Here is a tiny trained network, its code and every weight. The questions are about switching its units off for an input and a target symbol, where a switched-off unit gives its printed mean instead of its output.

import numpy as np


def w(rows, s, z=0):
    codes = np.array(rows[::2]) - 128.0
    scale = np.full(codes.shape[1], s)
    scale[-1] = z or s
    return codes * scale


def norm(h):
    return h / np.sqrt((h * h).mean(-1, keepdims=True) + 1e-5)


def f(y):
    return np.maximum(y, 0)


def softmax(a):
    e = np.exp(a - a.max(-1, keepdims=True))
    return e / e.sum(-1, keepdims=True)


def log_softmax(a):
    a = a - a.max(-1, keepdims=True)
    return a - np.log(np.exp(a).sum(-1, keepdims=True))


def net(x, mask):
    ids = ['αγδεζηθξτψ'.index(c) for c in x.split()]
    T = len(ids)
    res = E[ids] + P[:T]
    u = 0
    for l in range(2):
        q, k, v = (norm(res) @ M[l].T for M in (Q, K, V))
        z = softmax(np.where(np.tri(T) > 0, q @ k.T / 2**0.5, -1e9)) @ v
        res = res + np.where(mask[u], z, O[l][:, -1]) @ O[l][:, :-1]
        u += 1
        y = f(norm(res) @ A[l][:, :-1].T + A[l][:, -1])
        res = res + np.where(mask[u : u + 16], y, B[l][:, -1]) @ B[l][:, :-1]
        u += 16
    return log_softmax(norm(res)[-1] @ U[:, :-1].T + U[:, -1])


Q, K, V, O, A, B = {}, {}, {}, {}, {}, {}
E = w([
[145,87,199],'α',
[157,187,116],'γ',
[154,70,187],'δ',
[202,176,126],'ε',
[226,19,8],'ζ',
[137,112,203],'η',
[206,123,143],'θ',
[112,191,131],'ξ',
[8,4,118],'τ',
[127,187,151],'ψ',
],0.017)
P = w([
[1,34,213],'0',
[41,40,55],'1',
[41,58,45],'2',
[10,116,70],'3',
[160,66,114],'4',
[101,196,190],'5',
],0.0053)
Q[0] = w([
[171,47,255],'L0H0',
[86,88,134],'L0H0',
],0.012)
K[0] = w([
[169,153,247],'L0H0',
[75,149,81],'L0H0',
],0.013)
V[0] = w([
[145,7,1],'L0H0',
[188,198,128],'L0H0',
],0.007)
O[0] = w([
[252,3,141,50],'L0H0',
[179,254,185,2],'L0H0',
],0.0056,0.00098)
A[0] = w([
[118,85,140,78],'L0N0',
[109,193,129,144],'L0N1',
[239,77,18,2],'L0N2',
[79,153,101,110],'L0N3',
[155,2,205,100],'L0N4',
[187,162,157,53],'L0N5',
[169,63,242,103],'L0N6',
[127,115,43,3],'L0N7',
[96,150,144,91],'L0N8',
[122,85,134,70],'L0N9',
[192,215,42,96],'L0N10',
[184,71,174,87],'L0N11',
[66,232,102,165],'L0N12',
[214,98,117,126],'L0N13',
[64,75,103,188],'L0N14',
[10,73,82,189],'L0N15',
],0.0095,0.0052)
B[0] = w([
[126,136,148,145],'L0N0',
[254,73,153,179],'L0N1',
[180,97,209,228],'L0N2',
[131,134,163,148],'L0N3',
[85,171,144,254],'L0N4',
[124,18,119,151],'L0N5',
[133,179,151,219],'L0N6',
[228,40,80,137],'L0N7',
[88,131,52,149],'L0N8',
[112,139,149,140],'L0N9',
[61,71,165,192],'L0N10',
[212,140,126,184],'L0N11',
[162,70,149,213],'L0N12',
[49,121,97,217],'L0N13',
[184,83,124,216],'L0N14',
[210,50,181,234],'L0N15',
],0.0057,0.0056)
Q[1] = w([
[104,163,1],'L1H0',
[76,114,192],'L1H0',
],0.015)
K[1] = w([
[252,30,77],'L1H0',
[68,94,220],'L1H0',
],0.013)
V[1] = w([
[6,168,155],'L1H0',
[190,60,134],'L1H0',
],0.015)
O[1] = w([
[152,212,14,140],'L1H0',
[196,54,253,252],'L1H0',
],0.011,0.0045)
A[1] = w([
[142,51,165,150],'L1N0',
[143,187,115,66],'L1N1',
[7,38,107,45],'L1N2',
[104,199,106,3],'L1N3',
[91,95,47,43],'L1N4',
[160,105,107,151],'L1N5',
[160,176,76,116],'L1N6',
[101,164,161,75],'L1N7',
[116,114,203,122],'L1N8',
[55,117,131,128],'L1N9',
[123,128,178,248],'L1N10',
[186,70,129,5],'L1N11',
[157,127,158,210],'L1N12',
[161,90,88,59],'L1N13',
[92,51,150,135],'L1N14',
[66,89,84,158],'L1N15',
],0.015,0.0059)
B[1] = w([
[107,194,163,254],'L1N0',
[100,168,159,163],'L1N1',
[2,99,104,134],'L1N2',
[192,159,154,151],'L1N3',
[88,92,128,135],'L1N4',
[90,120,101,178],'L1N5',
[183,135,125,191],'L1N6',
[68,162,67,143],'L1N7',
[151,171,144,213],'L1N8',
[89,100,83,132],'L1N9',
[124,123,87,240],'L1N10',
[75,133,94,181],'L1N11',
[97,128,96,232],'L1N12',
[197,155,157,148],'L1N13',
[133,154,162,204],'L1N14',
[70,19,101,135],'L1N15',
],0.012,0.0089)
U = w([
[95,167,135,29],'α',
[99,131,64,130],'γ',
[107,129,111,78],'δ',
[99,171,164,2],'ε',
[174,63,154,193],'ζ',
[196,114,80,105],'η',
[7,205,84,36],'θ',
[138,138,125,158],'ξ',
[38,96,121,220],'τ',
[118,150,117,179],'ψ',
],0.016,0.0048)

Each question gives the input, a string of symbols that net reads in full, and the target symbol t.
The units are the heads (2 rows each of Q, K, V and O) and the neurons (one row each of A and B). Each row of codes is followed by its name. A weight is (code - 128) times the scale printed after its matrix; where a second scale follows, it is the last column's (O, A, B and U).
mask holds one flag per unit, layer by layer, with each layer's heads first. A switched-off unit (its flag False) gives its mean, the last column of its rows in O or B, instead of its output. The means were averaged over made-up inputs and are rounded, as every weight is.
A unit's drop is (log p(t) with every unit on - log p(t) with that unit switched off) / (log p(t) with every unit on - log p(t) with every unit switched off).
The circuit of an input: a set's keep is (log p(t) with only the set's units on - log p(t) with every unit switched off) / (log p(t) with every unit on - log p(t) with every unit switched off). Starting from the 12 units with the biggest drops (on a tie, the unit counted first), units are removed one at a time, each time the one whose removal leaves the highest keep (on an exact tie, the one counted first), for as long as the keep stays at least 0.8.
circuit, biggest first: the units of the circuit, biggest drop first
k most important neurons: the k neurons with the biggest drops, biggest first
k most important neurons of layer l: the k neurons of layer l with the biggest drops, biggest first
drop of u: that unit's drop, to one decimal
input η ζ ξ α, target θ: circuit, biggest first : [L1H0]
input θ τ γ, target θ: 3 most important neurons of layer 0 : [L0N4 L0N11 L0N15]
input η ζ η ε η ξ, target η: 4 most important neurons : [L0N2 L0N1 L0N4 L1N0]
input η θ θ ζ η ε, target η: 2 most important neurons : [L1N0 L1N6]
input ζ ξ η ε, target ζ: 2 most important neurons : [L0N15 L0N14]
input η η η η, target θ: 4 most important neurons : [L0N13 L0N14 L0N15 L0N2]
input η η η ζ θ, target η: 3 most important neurons : [L0N2 L0N1 L1N0]
input η α η δ, target θ: 3 most important neurons of layer 0 : [L0N15 L0N14 L0N13]
input θ η ε ζ ξ, target θ: 2 most important neurons of layer 0 : [L0N4 L0N6]
input γ ε ζ δ, target γ: 2 most important neurons of layer 1 : [L1N0 L1N15]
input ξ ε θ η, target η: 3 most important neurons : [L0N11 L0N8 L0N2]
input θ η ε, target θ: 4 most important neurons of layer 0 : [L0N4 L0N11 L0N6 L0N1]
input η τ θ γ, target η: 4 most important neurons : [L0N2 L0N1 L0N12 L0N4]
input η ξ γ, target η: 2 most important neurons : [L0N10 L1N0]
input ζ θ η ε γ, target ζ: 2 most important neurons : [L0N15 L0N14]
input η ζ η η η ε, target η: 3 most important neurons of layer 0 : [L0N2 L0N4 L0N1]
input η α η, target θ: 2 most important neurons : [L0N13 L0N14]
input η η α, target θ: most important neuron of layer 0 : [L0N14]
input η γ ε η η θ, target η: 3 most important neurons : [L1N0 L1N6 L0N2]
input ξ η δ, target η: most important neuron : [L0N11]
input η ε η ε ξ, target η: 2 most important neurons : [L1N0 L0N12]
input θ η θ, target θ: drop of L1H0 : 0.1
input θ γ η τ ε, target θ: drop of L0N12 : 0.3
input γ η η, target γ: drop of L1H0 : 0.9
